Rows, each followed by one of two labels for a hidden trait (new trait and labels in each part)
[  -6    1   17   -1   -6  -32  -32    8    7   -9   62    4   40   37
   47   13    4  -21  -11   22  -52  -28   11    5   -1   -2   -6  -19
   19   56   16  -14   22  -24   47   31   20  -12    6   -6   -3   -6
   10   53  -19   -2   59   84  -46   42    7   -5    9  -70   -7   13
    0   12  -39    7   91  -65   26  -53   56   24    5   17    7   17
   14  -57   -4  -23  -10   -6   -7    4  -15  125    5    0  -33   46
   19   47   -8  -18  -22   -4   -2   36    8   38    2   -3   15    2
    5   11   -5   10  -20   16   33   68   23  -25   14  -18  -10   11
  -92   -3   -3    9   -6   32   -3  -30   -2   12    7    8   31    7
    5  -36    2   63  -10  -17   11   12    4  -46  -26   16  -45   75
   -1    1  -30  -69  -20   15   -6    2   -4  -10  -12   23    6  -14
  -14  -33   -6  -30   62   10  -21   38    9    1   26  -51   20  -13
   20   30   20   15   28    8    0   -2    4   -1    0   16   -1    3
 -106   37   31  -31  -29   -4] | <59>
[-12  -1  -4   2   6 -32   2   2  15   7  42   6  68  -6 -40 -13 -22   1
 -17   6  -5 -11  17  29  -8 -10  -8 -21  17  30  -4 -35  -1 -10  30  -4
  29  -8  46   0   9 -14  40  30  -7  -3  19   8 -30 -11  27 -12   8  -9
  14   3  -5  21 -23 -22  83 -63  54  15  19  35   0  20 -10  -4   7 -24
 -24  -2  44 -23  37  12  21 102 -13 -53  -2  40  -7  61 -13 -22 -31  -8
  15  22  -2   5 -73  -1  34   3  -4  21  10 -11 -19  16   5  97  42   9
  20 -18  12  -9  14  -4 -18  -6   9  33  -7   1   7   2  15   9  23  -7
   1 -23 -42  40   2 -11  33 -16  23  43   7   4 -52  49 -16   7  33 -76
 -56   2 -12  -4  -5  -2 -31   4   6   6  -5 -37 -53 -25  84  23  -5  -1
  18  31 -41 -30  31 -34 -24  10  29  16   7  -1  -1   3 -12   1   6  22
  -9 -31 -41  19  40 -17  28   7] | <53>
[  -1   18   21    8  -63   38  -12    3    9  -12   20   -5  -10   26
   94   11    7   -9    9    6  -49  -22    1  -10   11   -2    2   77
    2    9   11    1   41   -8    1   10   -6  -21   -4  -10  -10  -12
  -52    8    7   -7   40   83  -18   38  -20   15   -3  -70  -37    8
    4  -14   11   -3  -17   27  -35  -94   35   -3   28   -5   10   13
   14  -13    4  -14  -26    3  -28    8  -45   66   18   34  -89  -14
   14  -34   -6   -8   13   15   -3   42   10   72   95   -1   38   -4
   15   -9  -14   47   -5   -1   23  -14  -13  -42   20    7  -28   14
 -111    7   23   10  -16   18   -2  -17  -25   -4   -2    2  -10    6
   14  -11   15  -26  -12   -3  -39  -10  -19  -71  -41    9    6   38
   -5   17  -13   -5  -14    3  -12    3   -2    5   -2   18   -9    1
  -14   23   30  -17   -5   29  -10   12   12  -45   47    4  -17   21
   42   32    1    9   33   10  -19   33    2    3   -9    9   -4   -2
 -104   -2  -24   -2  -53   -8] | <59>
[-12   8  -7   5 -34  29   7   3   8  -9 -10   8 -26  14  48  13   1 -10
   1  14 -14  -8  -5   1  12  -9  -3  44  -2   1   0  -1  28   1   3   4
   8   3  10  -4  -6 -12 -29   7   6  -1  20  29 -18  13 -13   8  -2 -54
 -12  -1   5  -9 -60  -3  -6   9   3 -68  18   8  40 -15  -7  15   6  10
  -1  -6  10   8   0   6 -18  63  15   5 -51 -18   9 -29  -3  -3  -3   2
 -14  23   4  41  47  -7  45   0  10  -7 -10  35   3  13   8  22  -8 -25
  29   9 -20  10 -38  -1  25   1   5  23  -6 -11 -23 -12  -2   5 -19  -1
 -13 -21  -9 -19  -3  -2 -16  -6  -4 -24 -12   0   9  32  -9   6   8   3
 -12   4  -6   1   1   2   4   0 -18   6 -12 -10   7 -12  15  35 -10   7
  11 -33  21   3 -12  31  16  12   0  -4  13   9  -7  25 -12   4 -11  12
   4  10 -93   2  -9   5 -29   4] | <59>
[  -8    5   15    1  -21  -34  -19    4   17  -10   59   -2   40   39
   27   -1    1  -12  -11   17  -37  -15   11   12   -3  -10   -7  -13
   14   46   14  -19    4  -17   42   20   25  -10   18   -4   -2   -8
   19   38  -23   -4   42   54  -38   18    8   -5    5  -64   10    9
   -5   11   -4   -1   95  -56   30  -42   46   27   12   18    4   14
   15  -47   -5  -14   12  -16   11   11   -9  127    4  -10  -25   45
   13   55   -8  -19  -19   -5   -4   39    4   23  -11   -4   36    1
    4   12   -1    2  -15    6   20   79   25  -19    9  -16    0    1
  -83   -4   -9    3    2   28   -5  -26   -3    3    8   11   23   -2
   10  -35  -12   49   -6  -17   20    3   13  -33  -27   13  -53   75
   -5   12   -4  -73  -29    7  -15   -3   -6   -6  -20   20    6   -7
  -12  -25  -33  -23   58   33  -14   23   17   -7    2  -60   19  -15
    7   24   18   15   13    5   -3    9    4    5    0   18   -4   -8
 -104   32   42  -24  -17   -3] | <59>
[ -6   7  -5   3 -29  42   0  11  -8  -2 -18   9 -40  23  66  13   3 -14
   6  12 -27 -16  -3  -4   9  -4   3  61  12  -3   8  -2  40  -7   3   3
  -7   4   3  -3  -7  -5 -46   3  18   2  20  41 -12  18 -21   3  -2 -19
 -31   5  11 -10 -57   7 -24  26  -6 -76  23 -14  33 -12   0  14   9  17
  12 -10 -14  18 -23   5 -18  32  19  15 -59 -21  17 -60   8   4  10  12
 -15  22  11  52  53  -5  19  -2  14 -13 -13  41   7  14   4 -17 -28 -23
  40  16 -29  19 -49   0  33  10  -2  21  -2  -6 -21 -17  -6  -6 -24  13
 -12 -22   4 -15  -1   5 -36  -2 -19 -45  -3   1   3  25 -11  -1 -13  30
  11  14  -3  15   4   8  19  -3 -19   4 -16  -7  48  -8 -13 -29 -14  11
  -2 -37  38  23 -17  42  25  22  -9   4  17   9  -9  32 -18   8 -12   5
   2  -4 -54  -7 -41   6 -47  -9] | <59>
[  -4    5   23   -1  -19  -37  -30    8   10  -16   60   -3   29   50
   33    4    6  -17   -9   18  -52  -23   17    6   -3   -9   -4   -4
   24   56   23  -20   10  -25   52   27   22   -6   17   -5   -5  -11
   14   49  -28   -4   50   70  -42   26    2   -8    8  -75   14   15
   -2   10    2    7   89  -60   23  -52   64   20    9   21   10   17
   16  -48   -2  -22   -3  -12    0    9   -6  127    9   -3  -38   51
   18   48   -4  -17  -20   -1   -9   47    7   46    0   -5   23    0
    7    8   -4   -1  -18    6   34   95   20  -21   17  -13   -6    2
 -112   -7   -8    6   -4   24   -6  -34   -4    6    8    9   26    1
   13  -40   -4   58  -10  -18   14    9    6  -50  -28   19  -50   91
   -6   11  -20  -69  -13   13  -17    2   -5   -5  -16   27    8  -10
  -14  -36  -19  -22   49   -2  -22   31   14   -3    6  -60   19  -12
   19   29   17   21   14    6    0   17    9    4   -3   16   -6  -12
  -93   38   32  -23  -34  -12] | <59>
[  1  -2 -20  -3  23  11  23  -4 -11   6 -66   5 -23 -25 -33 -11 -11  16
   7 -10  35  15  -5  -7   4   9   4  27 -21 -37  -8   0 -23  25 -31 -20
 -10  24 -10   4   4  10 -16 -47  16   2 -47 -67  37 -25  -3   8  -4  69
   5  -5   0 -10 -12   1 -56  51  -7  42 -47 -20 -10  -9  -7 -18 -11  44
   4  16 -15   6   5  -2   4 -94  -4  -1  37 -33 -18 -37   4  19  13   4
  12 -35  -3 -26 -17   1 -25   0  -5 -14   5  -1  17 -12 -33 -65 -22  18
  -5  19  11  -5  95   1   8  -5   5 -24   6  17  -2 -13  -4  -5 -20  -4
 -12  27   7 -41  13  14 -10  -5   1  39  34 -15  31 -65   6 -17  23  46
  19  -3  17   0   8  10  18 -35  -9   7   8  34  12  24 -44 -31  12 -26
 -14   8 -19  56  -7   9 -17 -18 -15 -10 -16  -8   1   9 -10  -1   2 -17
   0   9  94 -26 -31  21  26   2] | <53>
[ -6  13   4   4 -44  33 -10   5   5  -9   6   1 -14  26  78   7   2 -10
   6  12 -34 -18  -3  -5  11  -2   0  69   1   0   7  -1  31  -9   1  10
   2  -1  -4  -7  -7  -2 -48  -1  14   0  27  42  -9  25 -20  12  -1 -45
 -20   5   6 -13 -42   1 -11  25 -16 -93  27  -5  26  -7   3  15  12  -4
   7 -12 -31   8 -20   9 -36  52  17  25 -77 -21  12 -41  -2  -2  12  13
   3  24   9  51  72  -4  33  -2  13  -9 -10  45   1   4   5 -15 -17 -35
  25   7 -25  15 -75   6  23  10  -9  25   1 -13 -26 -11  -4   3 -13  10
   0 -16  11 -14  -6   0 -30  -4 -15 -58 -22   3   5  33  -6  -2 -14   9
   3  11  -3   5   1   6   7   3 -14   0 -12  22  33 -14  -8  14 -14  16
   5 -39  37  14 -14  22  33  24  -6   7  24  10 -16  32  -9   3  -8   8
   2   5 -74  -2 -26  -3 -46  -7] | <59>
[ -9   1 -18  -3  15   6   1  -3  -4   2 -18   3   0  20 -14 -10  -7   7
  -2  14  18  -3   3   7  -1  -3  -2  21  -9 -12   4 -23 -14  16   5  -1
   9  13  12   4   1  -7  -7 -16  -1  -3 -13 -55  14 -22 -10   0   3  59
  10  -1  -1   0 -52   9  -6 -12  26   6   7  -1  15   0  -8   2   1   9
  -5  -2  18   0  13   1   5  26   3 -21  23 -10  -6 -22   5   3 -11  -3
   1 -13   0  -5 -30   0  16   1  -2  -6  -1   5   6   9  -3   7   2  11
  16   8  10   8  75  -5   0  -6   7  13  -2   6 -11 -21   1   4  -8  -6
 -21 -11  -3  -3   6  -5 -10 -13   9  13  19  -4 -10  -7   3 -14  32   0
  -9   0   0   2   7   8   6 -23 -15   1  -2   8 -16   6  -1 -32  -3  -7
   1   2 -12  21   6  13  -5  -2  -6  -5   8  -7   4  29 -13   2  -2   7
   3 -10  -8  -4   3  -1  10   1] | <53>
[ -8   2  -1   2 -13  -5  -7   1  11  -2  26   2  25  29   8   3  -5  -8
  -9  18 -10 -10   4  18  -3  -9  -8  10   2  24   0 -19   9   4  25  10
  22  -9  22  -2  -1 -11   5  13  -7  -2  23 -46 -20  -1  -3  -1   4 -19
   8   2   0   2 -57  -1  65 -44  25 -28  30  15  26   0  -7  11   7 -23
 -10 -11  17  -1  13   6  -3 102   3 -25 -15  10   4   8  -7 -12 -21  -4
   2  21   1  28 -19  -2  37   2   1   8   0  11  -7  18  11  54  21 -13
  22  -9  -3   5 -15  -3   1   2   7  36  -6 -12 -11  -8   2   9   8   1
  -9 -32 -13  28  -4 -12   8 -11   8 -14 -17   1 -38  46  -6  -3  18 -47
 -25   0  -8  -4   0  -3 -13  10  -4   1  -9 -16 -28 -13  42  19 -14   9
  10  -6   2 -24   8   6  12  10   8   0  14   2  -9  15 -12   1  -3  16
   5  -4 -70  15  35 -14  -5   6] | <53>
[  3 -14 -21  -9  43  -5  16  -2 -13   3 -63   1 -10  -3 -70 -19  -5  13
   2 -10  52  26   1   5  -8  -4   4  -7  -8 -24  -2 -10 -41  20 -17 -20
  -4  32  12  11   5   4  20 -36   2   5 -57 -97  29 -59  -2 -11   1  73
  33  -5  -4   3  -5  10 -17  10  25  73 -24 -16 -10   1 -11 -19 -14  31
   5  14  23   2  26  -3  36 -40  -7 -30  89  -7 -13 -16  17  16  -5  -3
  -1 -37  -6 -45 -70   1 -17   0  -9  -4  13 -29  13  -9 -25 -24  -8  35
   4  15  25 -13 127 -10 -10 -12  19 -26  -2  22  11 -17  -2  -1 -17  -6
 -16   1 -11 -11  14   4  13  -7  10  48  37 -14  -4 -45   1 -14  36  46
  28  -2   3  -2   6   7  14 -17  -8   8  11  -3 -27  26 -38 -56   9 -28
 -10  24 -47  25  10   6 -26 -27 -16 -12 -35 -14  13  15  -8   7  -1  -9
   0  -8 100 -15  -5  16  43   0] | <53>
[ -9   3 -19   0   7  21  20  -5  -4   1 -59   7 -30 -16 -16  -5  -5  11
   5  -4  25   9  -3  -5   9   2   2  34 -20 -28  -3  -1 -17  19 -10 -14
  -4  22  -3   3   0  -4 -16 -33   9  -3 -36 -56  22 -24  -6   9  -4  42
   1  -3   0  -8 -22   0 -78  35   2  21 -27  -6  13 -10  -7  -6  -6  43
   0   8   0   4   8   0   3 -67   4  -2  21 -27  -9 -44   1  19   4  -3
  -4 -16  -3 -19   9  -2   4   0  -1 -16  -1   8  13  -4 -16 -48 -17  13
   3  18   6   1   5  -3  14 -10   8  -8   0  14  -9 -13  -2   2 -21 -12
 -19  19  -1 -42   7   7 -15  -7   0  34  28 -10  35 -36   5  -9  17  40
  -3  -5   8   0   7   8  13 -36 -18   6   4  20  -1  19 -22 -14   9 -19
  -2  -6 -14  40  -9  20 -15 -11  -8 -14 -11  -6   8  13  -8   1  -3  -4
  -1   9  26 -21 -25  10  10   6] | <53>
[  1   5   9  -1 -23  -5 -25   5   4  -6  40  -5  12  56  35   2   7 -15
  -5  21 -35 -24   6   6  -4  -8  -5  18  11  29  11 -19   9  -8  26  15
  12 -10   5  -4  -5   0  -6  21  -9  -1  38  52 -19  18 -13  -2   5 -28
  -2  11   1  -1 -32  11  85 -42   7 -52  47   2  17   1   6  12  13 -35
   2 -17 -13  -3 -12   7 -15  97   8   1 -30  13  13   4   3 -11  -6   5
   1  24   8  43   3  -1  26   0   7   5  -1   9  -6  12  17  35  11 -24
  18  -9  -7   7 -67   1   3  12  -4  34  -2 -21 -11  -6  -1   5   9  11
   4 -41   7  38  -2 -12  -4   1   0 -52 -31   4 -37  52  -4  -4 -12 -39
  10   8 -11   4   1   1  -4  19   0  -5 -13  -7  -4 -15  21 -13 -21  21
   4 -16  24 -23   6   6  32  19   2  10  20   5 -14  26  -6   3  -4  12
   5  -9 -53  19  20 -16 -31  -9] | <59>
[  -1  -28  -42   -8   43   -7   35   -1   -9   17  -67    5  -10  -24
  -99  -22   -8   17   -2  -13   78   37  -12   18   -5   -8   -3  -46
  -18  -37  -21    0  -53   28  -36  -36   -3   35   -3   14    8   23
   26  -42   13   10  -56 -113   31  -69    9   -9   -5   97   50  -20
   -6   -1  -29   -2   -8   21   24   88  -59  -14   -7   -9  -17  -23
  -22   46   -3   30   40    6   34    1   49 -107  -12  -42  100  -28
  -20  -24   13   20   -3  -11    1  -49  -11  -72 -102   -4  -15    3
  -13   -2   14  -43   22   -6  -38  -11   -2   38  -15   11   30  -21
  127   -3   -2  -11   29  -18    3   39   14  -18   -6   -4  -27   -3
  -21   10  -27  -18   24   14   36    2   18   69   52  -27    9  -71
   -7  -26   35   46   33   -8    5   -2    4    5   14  -32   -5   11
   18    6  -36   28  -33  -14   17  -34  -15   18  -60   31   -5    2
  -46  -39  -20  -24  -45  -10    6   -9  -16    2    3  -16   12    1
  125  -16    6   25   57   11] | <53>
